Here is a tiny trained network, its code and every weight. The questions are about switching its units off for an input and a class, where a switched-off unit gives its printed mean instead of its output.

import numpy as np


def w(rows, s, z=0):
    codes = np.array(rows[::2]) - 128.0
    scale = np.full(codes.shape[1], s)
    scale[-1] = z or s
    return codes * scale


def norm(h):
    return h / np.sqrt((h * h).mean(-1, keepdims=True) + 1e-5)


def f(y):
    return y / 2 * (1 + np.tanh(0.7978845608 * (y + 0.044715 * y**3)))


def log_softmax(a):
    a = a - a.max(-1, keepdims=True)
    return a - np.log(np.exp(a).sum(-1, keepdims=True))


def net(x, mask):
    res = np.array(x, float).reshape(1, 7) / 4 @ E
    u = 0
    for l in range(3):
        y = f(norm(res) @ A[l][:, :-1].T + A[l][:, -1])
        res = res + np.where(mask[u : u + 8], y, B[l][:, -1]) @ B[l][:, :-1]
        u += 8
    return log_softmax(norm(res)[-1] @ U[:, :-1].T + U[:, -1])


A, B = {}, {}
E = w([
[94,82,137,83,139,107,96,111,84,191,78,230],'x0',
[82,131,184,122,193,135,249,175,138,235,110,84],'x1',
[120,142,182,158,163,171,155,115,22,58,94,128],'x2',
[148,72,175,78,163,106,57,44,61,175,188,2],'x3',
[117,117,182,209,139,79,134,11,227,120,91,161],'x4',
[200,183,207,58,139,131,133,135,176,103,165,167],'x5',
[51,234,112,65,58,116,128,83,145,108,79,78],'x6',
],0.0058)
A[0] = w([
[106,106,181,164,156,104,144,87,156,139,70,103,56],'0.n0',
[63,169,131,52,115,69,108,94,104,138,64,153,104],'0.n1',
[105,138,177,152,169,155,129,131,64,78,112,142,75],'0.n2',
[98,40,110,63,151,144,160,72,84,161,152,254,98],'0.n3',
[148,166,161,143,145,178,153,91,43,99,83,139,63],'0.n4',
[119,167,183,130,123,123,160,112,53,85,106,120,100],'0.n5',
[99,173,136,164,118,130,91,81,140,119,125,147,1],'0.n6',
[199,189,179,58,171,147,153,125,162,97,141,188,70],'0.n7',
],0.0065,0.0046)
B[0] = w([
[155,96,139,132,104,164,111,85,171,128,91,155,169],'0.n0',
[171,170,126,162,76,104,204,101,99,109,159,64,254],'0.n1',
[77,135,172,175,45,76,44,209,242,185,200,116,165],'0.n2',
[203,165,119,188,111,116,171,159,162,65,155,3,253],'0.n3',
[80,129,100,177,83,39,42,209,123,133,235,131,176],'0.n4',
[87,96,186,152,57,167,123,158,163,104,202,109,192],'0.n5',
[118,119,155,136,165,164,126,75,154,179,180,171,109],'0.n6',
[67,46,88,58,195,37,111,160,119,71,68,85,245],'0.n7',
],0.0075,0.0023)
A[1] = w([
[112,110,190,108,123,136,92,99,147,200,163,73,84],'1.n0',
[61,106,200,136,166,117,158,156,104,253,73,106,161],'1.n1',
[165,102,51,72,69,66,129,144,217,215,156,117,22],'1.n2',
[134,105,154,110,151,113,91,76,71,167,142,96,3],'1.n3',
[104,125,124,51,67,148,96,159,115,182,155,162,92],'1.n4',
[87,93,60,215,112,144,137,145,134,139,99,107,168],'1.n5',
[152,200,222,47,140,107,102,129,142,119,119,138,159],'1.n6',
[29,97,64,157,101,167,122,74,71,150,87,104,106],'1.n7',
],0.0076,0.0033)
B[1] = w([
[129,207,130,107,138,132,131,169,133,111,112,182,201],'1.n0',
[159,120,137,110,82,181,116,181,219,77,139,110,236],'1.n1',
[87,138,205,224,83,101,85,211,109,52,181,114,216],'1.n2',
[126,254,162,127,224,108,118,166,125,56,97,204,159],'1.n3',
[105,146,95,172,119,165,116,101,146,186,151,126,154],'1.n4',
[127,118,178,37,179,72,137,137,108,74,131,148,255],'1.n5',
[87,7,101,104,114,96,144,143,114,143,149,116,208],'1.n6',
[121,48,125,74,139,91,129,150,154,120,176,124,203],'1.n7',
],0.0088,0.0041)
A[2] = w([
[100,132,139,159,124,93,157,182,174,123,69,165,252],'2.n0',
[162,114,63,133,99,108,2,66,64,75,129,176,21],'2.n1',
[142,137,87,86,104,154,139,196,81,125,185,126,253],'2.n2',
[147,153,137,163,184,103,167,132,121,100,171,44,201],'2.n3',
[207,158,114,139,131,101,155,110,185,55,159,74,237],'2.n4',
[103,105,208,154,122,106,101,77,171,126,104,144,154],'2.n5',
[148,157,203,86,169,118,37,98,136,155,148,47,13],'2.n6',
[204,36,141,201,219,169,101,186,122,152,160,195,17],'2.n7',
],0.0077,0.0019)
B[2] = w([
[150,180,109,131,165,151,77,100,72,123,143,157,231],'2.n0',
[153,145,189,106,139,191,228,217,207,169,126,97,199],'2.n1',
[157,110,143,197,200,116,96,2,157,187,96,147,253],'2.n2',
[182,102,101,178,23,84,144,105,153,84,106,183,208],'2.n3',
[128,96,177,110,124,155,175,112,21,155,100,109,253],'2.n4',
[154,112,49,175,177,139,61,131,132,201,168,71,188],'2.n5',
[70,176,52,153,166,122,139,147,106,83,77,241,177],'2.n6',
[25,183,64,49,27,111,127,85,113,171,144,98,197],'2.n7',
],0.0093,0.0067)
U = w([
[100,146,149,204,102,107,58,185,134,112,212,125,151],'0',
[113,209,118,106,213,146,141,103,104,100,79,217,149],'1',
[90,139,102,69,57,131,176,39,118,156,151,105,155],'2',
[177,111,177,90,150,231,187,170,192,139,132,89,114],'3',
[118,7,124,68,190,64,115,114,128,93,126,127,127],'4',
[199,95,152,186,123,110,186,61,69,124,95,121,93],'5',
[151,94,110,180,212,185,74,34,145,210,128,113,162],'6',
[161,93,137,140,150,165,50,136,107,127,59,110,2],'7',
],0.013,0.0068)

Each question gives the input, the list of numbers given to net, and the class t.
The units are the neurons (one row each of A and B). Each row of codes is followed by its name. A weight is (code - 128) times the scale printed after its matrix; where a second scale follows, it is the last column's (A, B and U).
mask holds one flag per neuron, layer by layer. A switched-off neuron (its flag False) gives its mean, the last column of its row in B, instead of its output. The means were averaged over made-up inputs and are rounded, as every weight is.
A unit's drop is (log p(t) with every unit on - log p(t) with that unit switched off) / (log p(t) with every unit on - log p(t) with every unit switched off).
The circuit of an input: a set's keep is (log p(t) with only the set's units on - log p(t) with every unit switched off) / (log p(t) with every unit on - log p(t) with every unit switched off). Starting from the 12 units with the biggest drops (on a tie, the unit counted first), units are removed one at a time, each time the one whose removal leaves the highest keep (on an exact tie, the one counted first), for as long as the keep stays at least 0.8.
circuit, biggest first: the units of the circuit, biggest drop first
most important unit: the unit with the biggest drop
k most important neurons: the k neurons with the biggest drops, biggest first
top k neurons in layer l: the k neurons of layer l with the biggest drops, biggest first
input [-6,-7,7,0,3,2,-8], class 2: circuit, biggest first -> [2.n7 1.n2]
input [-3,-3,2,-1,-6,-4,-3], class 6: most important unit -> 2.n2
input [5,5,3,4,4,0,-3], class 3: top 2 neurons in layer 0 -> [0.n1 0.n2]
input [-2,-2,6,7,0,-6,-4], class 1: circuit, biggest first -> [2.n6 1.n3]
input [6,5,2,-2,-6,-2,-2], class 5: circuit, biggest first -> [0.n3 2.n3]
input [-1,-2,-6,-2,7,-7,6], class 4: circuit, biggest first -> [1.n7 1.n5]
input [6,-3,-5,0,-5,0,-5], class 5: top 2 neurons in layer 0 -> [0.n3 0.n2]
input [1,6,1,7,-2,-6,6], class 1: circuit, biggest first -> [1.n3 2.n6]
input [8,-3,-1,-6,-1,-7,-3], class 5: top 3 neurons in layer 1 -> [1.n6 1.n0 1.n3]
input [-7,0,5,-4,-7,7,-6], class 4: 4 most important neurons -> [0.n7 0.n3 0.n1 2.n1]
input [5,-8,-7,-6,-5,-3,-1], class 3: 2 most important neurons -> [2.n1 0.n2]
input [2,6,-3,2,1,-7,1], class 4: 3 most important neurons -> [1.n7 1.n5 2.n1]
input [-8,7,-3,8,4,-6,7], class 1: 2 most important neurons -> [2.n6 1.n0]
input [-2,-1,5,-3,-5,5,-1], class 0: top 2 neurons in layer 2 -> [2.n4 2.n5]
input [-2,-6,0,7,6,-3,-7], class 1: top 2 neurons in layer 1 -> [1.n3 1.n6]
input [-5,-3,0,3,5,-7,-2], class 4: most important unit -> 1.n7
input [-8,-8,4,-1,-5,-5,3], class 3: circuit, biggest first -> [2.n1 1.n2]
input [0,-4,2,3,6,4,5], class 6: top 4 neurons in layer 1 -> [1.n5 1.n7 1.n1 1.n6]
input [8,6,-6,-2,6,4,2], class 5: circuit, biggest first -> [0.n3 0.n1 2.n7]
input [4,6,-8,1,2,7,8], class 0: circuit, biggest first -> [1.n2]
input [-5,5,-5,0,-1,-1,-7], class 2: 2 most important neurons -> [2.n7 0.n2]
input [6,-5,0,8,5,8,-3], class 1: 2 most important neurons -> [1.n3 2.n6]
input [4,7,5,-5,3,0,-4], class 3: 3 most important neurons -> [1.n1 1.n2 2.n6]
input [2,5,8,7,8,-8,-1], class 0: top 2 neurons in layer 0 -> [0.n2 0.n4]
input [-3,-7,-6,4,-8,1,1], class 6: 3 most important neurons -> [2.n2 1.n4 0.n2]
input [0,1,2,3,-6,6,-4], class 4: 2 most important neurons -> [0.n7 1.n6]
